Below is a small trained network, with its code and all its weights. Each question gives an input and a target symbol and asks what happens when units are switched off, that is, made to give their printed mean instead of their output.

import numpy as np


def w(rows, s, z=0):
    codes = np.array(rows[::2]) - 128.0
    scale = np.full(codes.shape[1], s)
    scale[-1] = z or s
    return codes * scale


def norm(h):
    return h / np.sqrt((h * h).mean(-1, keepdims=True) + 1e-5)


def f(y):
    return y / 2 * (1 + np.tanh(0.7978845608 * (y + 0.044715 * y**3)))


def softmax(a):
    e = np.exp(a - a.max(-1, keepdims=True))
    return e / e.sum(-1, keepdims=True)


def log_softmax(a):
    a = a - a.max(-1, keepdims=True)
    return a - np.log(np.exp(a).sum(-1, keepdims=True))


def net(x, mask):
    ids = ['ΞΦΩδεζηθμπτψ'.index(c) for c in x.split()]
    T = len(ids)
    res = E[ids] + P[:T]
    r = norm(res)
    for j in range(2):
        rows = slice(2 * j, 2 * j + 2)
        q, k, v = (r @ M[0][rows].T for M in (Q, K, V))
        z = softmax(np.where(np.tri(T) > 0, q @ k.T / 2**0.5, -1e9)) @ v
        o = O[0][rows]
        res = res + np.where(mask[j], z, o[:, -1]) @ o[:, :-1]
    y = f(norm(res) @ A[0][:, :-1].T + A[0][:, -1])
    res = res + np.where(mask[2:6], y, B[0][:, -1]) @ B[0][:, :-1]
    return log_softmax(norm(res)[-1] @ U[:, :-1].T + U[:, -1])


Q, K, V, O, A, B = {}, {}, {}, {}, {}, {}
E = w([
[122,45,122,140,144,155],'Ξ',
[177,143,131,255,143,139],'Φ',
[196,181,190,116,134,115],'Ω',
[154,159,141,116,193,136],'δ',
[181,155,73,65,113,123],'ε',
[86,168,59,201,138,188],'ζ',
[245,139,146,53,81,145],'η',
[51,152,160,109,190,142],'θ',
[169,97,69,155,113,193],'μ',
[195,157,163,107,166,148],'π',
[199,123,130,88,149,166],'τ',
[127,142,82,81,182,117],'ψ',
],0.017)
P = w([
[133,49,155,158,71,140],'0',
[175,146,73,142,252,182],'1',
[178,198,78,132,198,168],'2',
[192,139,67,96,208,138],'3',
[176,210,105,115,167,155],'4',
[220,157,85,96,179,141],'5',
[191,195,98,117,170,153],'6',
[168,116,99,103,250,179],'7',
[151,182,104,127,221,146],'8',
[167,184,121,137,219,155],'9',
[249,144,127,97,160,166],'10',
[151,195,119,124,200,139],'11',
[167,184,129,123,204,133],'12',
[182,177,133,114,177,128],'13',
],0.011)
Q[0] = w([
[111,102,115,145,27,2],'H1',
[109,158,139,151,180,131],'H1',
[80,59,71,218,80,154],'H2',
[104,89,133,254,62,145],'H2',
],0.0093)
K[0] = w([
[158,212,93,57,177,28],'H1',
[63,171,212,166,169,155],'H1',
[164,179,85,118,251,142],'H2',
[164,198,53,95,173,199],'H2',
],0.011)
V[0] = w([
[57,123,46,130,87,181],'H1',
[103,223,217,112,189,87],'H1',
[9,144,235,167,143,133],'H2',
[91,113,51,146,254,168],'H2',
],0.011)
O[0] = w([
[103,100,214,140,15,136,150],'H1',
[185,123,74,60,95,158,4],'H1',
[128,245,229,59,157,229,2],'H2',
[144,177,74,252,40,210,249],'H2',
],0.011,0.0052)
A[0] = w([
[62,2,207,141,57,238,87],'N1',
[179,120,29,205,126,147,254],'N2',
[163,152,172,96,159,82,10],'N3',
[130,164,157,73,150,73,67],'N4',
],0.008,0.0033)
B[0] = w([
[220,201,49,254,139,135,140],'N1',
[81,161,78,239,123,201,254],'N2',
[173,68,67,108,232,142,126],'N3',
[152,188,121,73,172,155,132],'N4',
],0.0081,0.0093)
U = w([
[70,70,55,254,61,210,190],'Ξ',
[149,208,164,249,44,149,192],'Φ',
[57,92,135,242,76,64,95],'Ω',
[127,254,233,30,94,230,104],'δ',
[90,178,192,139,160,120,99],'ε',
[126,42,147,65,122,46,101],'ζ',
[145,119,154,34,160,87,69],'η',
[96,41,82,134,111,20,120],'θ',
[158,214,69,156,176,157,20],'μ',
[121,68,103,164,171,43,1],'π',
[154,118,97,75,170,90,46],'τ',
[148,184,158,82,206,117,189],'ψ',
],0.0082,0.0026)

Each question gives the input, a string of symbols that net reads in full, and the target symbol t.
The units are the heads (2 rows each of Q, K, V and O) and the neurons (one row each of A and B). Each row of codes is followed by its name. A weight is (code - 128) times the scale printed after its matrix; where a second scale follows, it is the last column's (O, A, B and U).
mask holds one flag per unit, heads first, then neurons. A switched-off unit (its flag False) gives its mean, the last column of its rows in O or B, instead of its output. The means were averaged over made-up inputs and are rounded, as every weight is.
A unit's drop is (log p(t) with every unit on - log p(t) with that unit switched off) / (log p(t) with every unit on - log p(t) with every unit switched off).
The circuit of an input: a set's keep is (log p(t) with only the set's units on - log p(t) with every unit switched off) / (log p(t) with every unit on - log p(t) with every unit switched off). Starting from all 6 units, units are removed one at a time, each time the one whose removal leaves the highest keep (on an exact tie, the one counted first), for as long as the keep stays at least 0.8.
units of the circuit, in order: the units of the circuit, biggest drop first
most important unit: the unit with the biggest drop
k most important neurons: the k neurons with the biggest drops, biggest first
heads that matter: for each layer, one digit per head in row order, 1 if its drop is at least 0.15 and else 0, layers parted by /
drop when u is switched off: that unit's drop, to one decimal
input μ ε θ θ ε Ω ψ δ μ ε ε θ, target Ω: heads that matter => 11
input ψ Ξ π ψ ε δ η θ Ω, target Ξ: heads that matter => 01
input δ τ ζ θ θ τ θ η, target μ: heads that matter => 11
input θ τ θ ψ ψ η, target δ: heads that matter => 01
input ζ Ξ η π δ ζ θ θ ζ Ξ, target Φ: units of the circuit, in order => (H1; N1)
input ε θ η θ ψ θ Φ ε η μ θ, target θ: heads that matter => 01
input δ ψ ψ θ η η ψ Φ θ θ, target μ: most important unit => H1
input ζ Ω τ ε, target Φ: units of the circuit, in order => (H1; H2)
input μ Φ η ψ θ τ θ ζ τ ψ ε ε ε, target Ω: units of the circuit, in order => (H1; H2)
input ζ η η Φ θ Ω θ ζ, target Φ: heads that matter => 10
input δ θ θ Ω, target μ: heads that matter => 10
input Φ Ξ μ ψ θ ψ, target ψ: heads that matter => 01
input ζ θ ζ ε π τ, target Φ: 2 most important neurons => (N1; N2)
input μ μ θ θ η π θ τ δ, target Ω: most important unit => H1
input θ δ ζ θ μ θ ε τ π, target δ: drop when H2 is switched off => 0.9
input θ ζ ε ζ θ ε θ, target δ: drop when H2 is switched off => 0.9
input ζ δ Ω ε ε δ, target Φ: drop when N2 is switched off => 0.1
